147, 166, 174, 113, 126
76, 99, 74, 177, 132
54, 70, 116, 148, 135
|
76, 99, 74
54, 70, 116

88, 127, 126
168, 177, 64
117, 115, 96
|
168, 177, 64
117, 115, 96

146, 142, 92
132, 118, 139
117, 147, 70
142, 130, 64
|
132, 118, 139
117, 147, 70

166, 127, 49, 134, 167
118, 128, 162, 123, 106
129, 141, 115, 143, 137
|
118, 128, 162
129, 141, 115

152, 157, 137, 122, 131
89, 42, 90, 123, 131
95, 110, 126, 147, 120
162, 184, 154, 148, 121
|
89, 42, 90
95, 110, 126

183, 43, 194
83, 208, 53
193, 44, 205
191, 41, 193
150, 88, 172
|
83, 208, 53
193, 44, 205

101, 171, 78
64, 166, 142
64, 165, 146
70, 157, 146
|
64, 166, 142
64, 165, 146
---
102, 143, 82, 106, 142, 113, 121, 167
105, 144, 91, 112, 139, 114, 121, 157
140, 121, 143, 134, 123, 134, 130, 113
110, 150, 80, 106, 138, 111, 116, 149
105, 160, 81, 108, 138, 108, 115, 149
108, 161, 59, 93, 141, 105, 113, 158
154, 112, 190, 156, 112, 148, 142, 90
124, 139, 108, 117, 131, 122, 124, 136
137, 119, 165, 148, 120, 138, 136, 110
|
154, 112, 190, 156, 112, 148, 142, 90
137, 119, 165, 148, 120, 138, 136, 110
140, 121, 143, 134, 123, 134, 130, 113
124, 139, 108, 117, 131, 122, 124, 136
105, 144, 91, 112, 139, 114, 121, 157
102, 143, 82, 106, 142, 113, 121, 167
105, 160, 81, 108, 138, 108, 115, 149
110, 150, 80, 106, 138, 111, 116, 149
108, 161, 59, 93, 141, 105, 113, 158

163, 88, 112, 99, 152, 123, 77, 114, 167, 78
96, 176, 139, 158, 92, 131, 174, 136, 96, 164
153, 103, 121, 109, 147, 130, 108, 126, 134, 107
156, 96, 127, 105, 147, 134, 98, 119, 151, 93
88, 173, 157, 178, 93, 121, 177, 136, 93, 173
86, 185, 161, 175, 93, 145, 196, 148, 74, 177
154, 95, 126, 107, 150, 126, 83, 120, 162, 91
142, 123, 116, 116, 136, 133, 121, 127, 131, 120
155, 101, 128, 110, 152, 138, 86, 127, 149, 87
|
86, 185, 161, 175, 93, 145, 196, 148, 74, 177
88, 173, 157, 178, 93, 121, 177, 136, 93, 173
96, 176, 139, 158, 92, 131, 174, 136, 96, 164
155, 101, 128, 110, 152, 138, 86, 127, 149, 87
156, 96, 127, 105, 147, 134, 98, 119, 151, 93
154, 95, 126, 107, 150, 126, 83, 120, 162, 91
153, 103, 121, 109, 147, 130, 108, 126, 134, 107
142, 123, 116, 116, 136, 133, 121, 127, 131, 120
163, 88, 112, 99, 152, 123, 77, 114, 167, 78

77, 87, 94
201, 168, 145
113, 136, 172
126, 147, 112
148, 161, 98
135, 164, 147
97, 198, 157
160, 142, 115
138, 102, 154
149, 163, 132
|
113, 136, 172
97, 198, 157
138, 102, 154
135, 164, 147
201, 168, 145
149, 163, 132
160, 142, 115
126, 147, 112
148, 161, 98
77, 87, 94

108, 130, 154
110, 58, 143
109, 63, 146
109, 151, 168
|
109, 151, 168
108, 130, 154
109, 63, 146
110, 58, 143

93, 133, 202, 141, 77, 170
92, 129, 192, 139, 87, 172
102, 121, 178, 130, 77, 165
95, 127, 182, 137, 96, 163
149, 120, 79, 112, 168, 89
|
93, 133, 202, 141, 77, 170
92, 129, 192, 139, 87, 172
95, 127, 182, 137, 96, 163
102, 121, 178, 130, 77, 165
149, 120, 79, 112, 168, 89

134, 207, 153, 148
141, 199, 154, 159
93, 96, 144, 126
152, 129, 108, 138
|
141, 199, 154, 159
134, 207, 153, 148
93, 96, 144, 126
152, 129, 108, 138
---
81, 127, 137, 139, 139
119, 128, 125, 127, 130
60, 124, 132, 118, 112
47, 125, 124, 147, 122
|
119, 128, 125
60, 124, 132

125, 103, 150, 116, 72
94, 91, 151, 121, 85
172, 186, 94, 137, 202
129, 133, 144, 122, 111
|
94, 91, 151
172, 186, 94

134, 73, 210
133, 148, 87
135, 162, 85
132, 170, 78
138, 64, 206
|
133, 148, 87
135, 162, 85

157, 116, 143, 162
127, 87, 106, 217
118, 89, 148, 125
|
127, 87, 106
118, 89, 148

214, 138, 143, 137
156, 151, 129, 196
144, 150, 129, 211
189, 143, 132, 168
|
156, 151, 129
144, 150, 129

146, 141, 142
135, 145, 147
154, 127, 155
193, 129, 179
147, 144, 145
|
135, 145, 147
154, 127, 155
---
71, 204, 202, 184, 173, 77, 67, 73, 191, 188, 199, 198, 192
152, 123, 126, 128, 98, 151, 150, 136, 105, 106, 128, 116, 122
196, 78, 75, 79, 86, 198, 197, 198, 84, 83, 74, 77, 76
|
71, 202, 173, 67, 191, 199, 192
152, 126, 98, 150, 105, 128, 122
196, 75, 86, 197, 84, 74, 76

185, 154, 71
164, 128, 128
196, 155, 81
73, 75, 184
137, 114, 126
209, 176, 57
155, 126, 108
60, 104, 180
198, 174, 71
65, 79, 175
|
185, 71
164, 128
196, 81
73, 184
137, 126
209, 57
155, 108
60, 180
198, 71
65, 175

173, 120, 123, 151, 124, 107, 87, 114, 96
154, 162, 97, 163, 180, 124, 158, 146, 140
170, 150, 68, 112, 156, 158, 118, 103, 118
95, 188, 121, 122, 83, 95, 90, 138, 115
104, 194, 141, 142, 157, 159, 162, 188, 113
156, 104, 124, 152, 135, 70, 181, 110, 150
|
173, 123, 124, 87, 96
154, 97, 180, 158, 140
170, 68, 156, 118, 118
95, 121, 83, 90, 115
104, 141, 157, 162, 113
156, 124, 135, 181, 150

107, 81, 200, 80, 98, 118, 190, 184, 129, 127, 65, 135, 164
109, 195, 140, 148, 166, 148, 145, 108, 109, 78, 172, 136, 148
127, 214, 88, 141, 152, 76, 67, 163, 199, 65, 63, 119, 141
118, 95, 124, 122, 125, 93, 142, 145, 89, 140, 124, 90, 152
140, 152, 131, 87, 113, 132, 132, 161, 116, 130, 110, 109, 136
|
107, 200, 98, 190, 129, 65, 164
109, 140, 166, 145, 109, 172, 148
127, 88, 152, 67, 199, 63, 141
118, 124, 125, 142, 89, 124, 152
140, 131, 113, 132, 116, 110, 136

164, 168, 159, 89, 135
150, 124, 127, 149, 108
174, 171, 151, 104, 127
80, 81, 98, 184, 116
75, 91, 109, 161, 128
165, 171, 166, 82, 137
121, 118, 128, 140, 123
113, 114, 111, 149, 124
205, 191, 176, 63, 133
74, 70, 84, 169, 126
|
164, 159, 135
150, 127, 108
174, 151, 127
80, 98, 116
75, 109, 128
165, 166, 137
121, 128, 123
113, 111, 124
205, 176, 133
74, 84, 126

44, 175, 125, 173, 105, 95, 140, 134, 93
59, 172, 156, 162, 86, 103, 134, 153, 90
106, 107, 105, 183, 143, 110, 104, 144, 187
80, 144, 121, 176, 119, 140, 158, 130, 96
115, 149, 156, 192, 136, 126, 130, 172, 137
103, 124, 102, 135, 107, 117, 90, 59, 145
75, 104, 108, 202, 87, 131, 133, 154, 121
137, 148, 124, 167, 143, 112, 126, 86, 128
139, 145, 123, 157, 125, 79, 86, 88, 135
|
44, 125, 105, 140, 93
59, 156, 86, 134, 90
106, 105, 143, 104, 187
80, 121, 119, 158, 96
115, 156, 136, 130, 137
103, 102, 107, 90, 145
75, 108, 87, 133, 121
137, 124, 143, 126, 128
139, 123, 125, 86, 135

55, 66
95, 102
|
55
95
